Below is a small trained network, with its code and all its weights. Each question gives an input and a class and asks what happens when units are switched off, that is, made to give their printed mean instead of their output.

import numpy as np


def w(rows, s, z=0):
    codes = np.array(rows[::2]) - 128.0
    scale = np.full(codes.shape[1], s)
    scale[-1] = z or s
    return codes * scale


def f(y):
    return np.maximum(y, 0)


def log_softmax(a):
    a = a - a.max(-1, keepdims=True)
    return a - np.log(np.exp(a).sum(-1, keepdims=True))


def net(x, mask):
    res = np.array(x, float).reshape(1, 6) / 4 @ E
    y = f(res @ A[0][:, :-1].T + A[0][:, -1])
    res = res + np.where(mask, y, B[0][:, -1]) @ B[0][:, :-1]
    return log_softmax(res[-1] @ U[:, :-1].T + U[:, -1])


A, B = {}, {}
E = w([
[105,135,138,237,194,166,37,133,84,158,87,59],'x0',
[71,14,98,142,127,54,160,203,153,196,127,123],'x1',
[139,161,81,99,2,97,76,164,193,172,225,144],'x2',
[154,149,106,198,187,118,143,121,217,65,116,126],'x3',
[45,170,115,144,89,138,202,93,88,106,117,30],'x4',
[220,121,125,177,106,72,95,58,175,197,30,147],'x5',
],0.0093)
A[0] = w([
[95,90,144,105,86,78,124,111,147,140,154,155,21],'neuron 0',
[100,87,79,208,174,142,203,150,179,97,109,84,134],'neuron 1',
[165,112,120,120,213,85,107,169,145,138,104,160,172],'neuron 2',
[107,165,190,135,155,139,142,138,99,153,133,128,76],'neuron 3',
[116,120,103,73,116,97,133,136,145,143,132,141,4],'neuron 4',
[182,148,143,118,114,113,197,90,187,77,145,193,156],'neuron 5',
[141,120,141,122,109,127,84,103,74,121,126,138,91],'neuron 6',
[182,140,173,60,71,162,52,128,110,154,148,131,118],'neuron 7',
[210,103,137,88,81,79,195,107,178,102,156,122,134],'neuron 8',
[135,107,112,147,210,113,126,123,83,144,98,99,106],'neuron 9',
[150,159,134,136,135,202,99,164,153,73,198,208,166],'neuron 10',
[102,171,97,172,106,118,124,166,136,150,135,152,123],'neuron 11',
[154,158,123,91,144,192,61,164,163,54,194,193,157],'neuron 12',
[138,175,180,181,205,225,110,68,87,65,66,59,160],'neuron 13',
[106,142,149,142,142,90,63,178,57,153,121,68,52],'neuron 14',
[133,78,146,107,119,146,108,92,109,113,153,137,98],'neuron 15',
[46,78,96,112,143,118,193,148,143,110,180,92,126],'neuron 16',
[214,155,113,153,133,135,1,20,176,136,74,148,156],'neuron 17',
[126,91,112,84,112,113,111,145,138,136,152,157,117],'neuron 18',
[120,180,162,112,127,166,123,148,106,143,195,128,81],'neuron 19',
],0.0099,0.0045)
B[0] = w([
[103,136,102,154,131,161,128,128,135,79,111,124,156],'neuron 0',
[167,84,167,168,115,87,113,174,77,150,153,145,195],'neuron 1',
[133,89,172,130,179,164,122,93,178,187,158,123,173],'neuron 2',
[138,141,128,124,110,136,130,138,136,125,139,138,149],'neuron 3',
[123,143,117,114,117,118,94,97,112,58,117,108,149],'neuron 4',
[105,147,123,164,79,114,204,149,111,120,119,97,175],'neuron 5',
[118,145,99,143,114,90,163,119,151,103,122,131,144],'neuron 6',
[131,96,123,149,116,93,119,149,105,142,160,148,174],'neuron 7',
[113,176,132,121,126,123,195,107,141,115,100,134,180],'neuron 8',
[142,114,121,105,133,144,122,131,131,121,168,142,177],'neuron 9',
[77,111,109,72,195,187,96,44,205,144,150,137,179],'neuron 10',
[133,76,118,118,91,119,133,79,94,123,139,117,151],'neuron 11',
[77,107,173,84,221,193,79,81,228,120,132,181,185],'neuron 12',
[28,191,45,60,167,249,181,75,189,84,109,118,250],'neuron 13',
[81,151,126,97,131,95,171,149,117,90,106,121,161],'neuron 14',
[148,109,105,169,125,137,134,160,123,105,140,104,139],'neuron 15',
[164,149,139,123,109,83,82,157,91,147,158,144,198],'neuron 16',
[203,113,181,202,91,57,120,182,115,233,146,132,213],'neuron 17',
[103,126,101,98,139,154,77,142,184,87,132,107,160],'neuron 18',
[125,72,158,127,148,147,106,113,139,126,136,136,164],'neuron 19',
],0.011,0.02)
U = w([
[175,139,173,174,75,10,142,157,112,177,124,141,254],'0',
[78,207,108,86,128,215,194,91,165,60,88,137,30],'1',
[118,86,174,127,157,155,74,106,171,165,137,145,123],'2',
],0.012,0.00087)

Each question gives the input, the list of numbers given to net, and the class t.
The units are the neurons (one row each of A and B). Each row of codes is followed by its name. A weight is (code - 128) times the scale printed after its matrix; where a second scale follows, it is the last column's (A, B and U).
mask holds one flag per neuron, in row order. A switched-off neuron (its flag False) gives its mean, the last column of its row in B, instead of its output. The means were averaged over made-up inputs and are rounded, as every weight is.
A unit's drop is (log p(t) with every unit on - log p(t) with that unit switched off) / (log p(t) with every unit on - log p(t) with every unit switched off).
The circuit of an input: a set's keep is (log p(t) with only the set's units on - log p(t) with every unit switched off) / (log p(t) with every unit on - log p(t) with every unit switched off). Starting from the 12 units with the biggest drops (on a tie, the unit counted first), units are removed one at a time, each time the one whose removal leaves the highest keep (on an exact tie, the one counted first), for as long as the keep stays at least 0.8.
circuit, biggest first: the units of the circuit, biggest drop first
top k neurons: the k neurons with the biggest drops, biggest first
drop of u: that unit's drop, to one decimal
input [-6,3,0,-3,-5,3], class 1: circuit, biggest first => [neuron 8]
input [4,-7,0,-2,-7,-5], class 2: top 3 neurons => [neuron 17; neuron 12; neuron 7]
input [-4,0,6,-4,-2,-5], class 2: top 2 neurons => [neuron 13; neuron 7]
input [-6,-8,7,-4,-1,3], class 2: top 2 neurons => [neuron 13; neuron 12]
input [-5,0,1,-6,4,-7], class 2: top 2 neurons => [neuron 13; neuron 16]
input [7,3,-3,-5,0,5], class 1: top 2 neurons => [neuron 14; neuron 13]
input [-2,-8,5,-2,0,1], class 2: top 2 neurons => [neuron 12; neuron 13]
input [1,-1,-5,-5,-4,6], class 0: top 2 neurons => [neuron 17; neuron 12]
input [-3,-5,4,2,-4,4], class 0: top 3 neurons => [neuron 17; neuron 13; neuron 5]
input [0,4,-2,3,1,0], class 0: top 2 neurons => [neuron 13; neuron 12]
input [8,5,-6,6,-3,-5], class 1: top 2 neurons => [neuron 13; neuron 17]
input [-7,5,2,-8,-2,4], class 1: top 4 neurons => [neuron 17; neuron 0; neuron 18; neuron 1]
input [-7,-4,5,3,-1,7], class 0: top 2 neurons => [neuron 17; neuron 13]
input [2,-8,1,5,-2,7], class 0: circuit, biggest first => [neuron 17]
input [-2,-2,5,-7,0,-1], class 2: top 2 neurons => [neuron 13; neuron 7]
input [-7,7,6,-2,2,7], class 1: drop of neuron 0 => 0.1
input [-5,4,-8,-3,7,-5], class 0: drop of neuron 16 => 0.3
input [4,-5,5,4,-1,1], class 2: drop of neuron 17 => 0.5
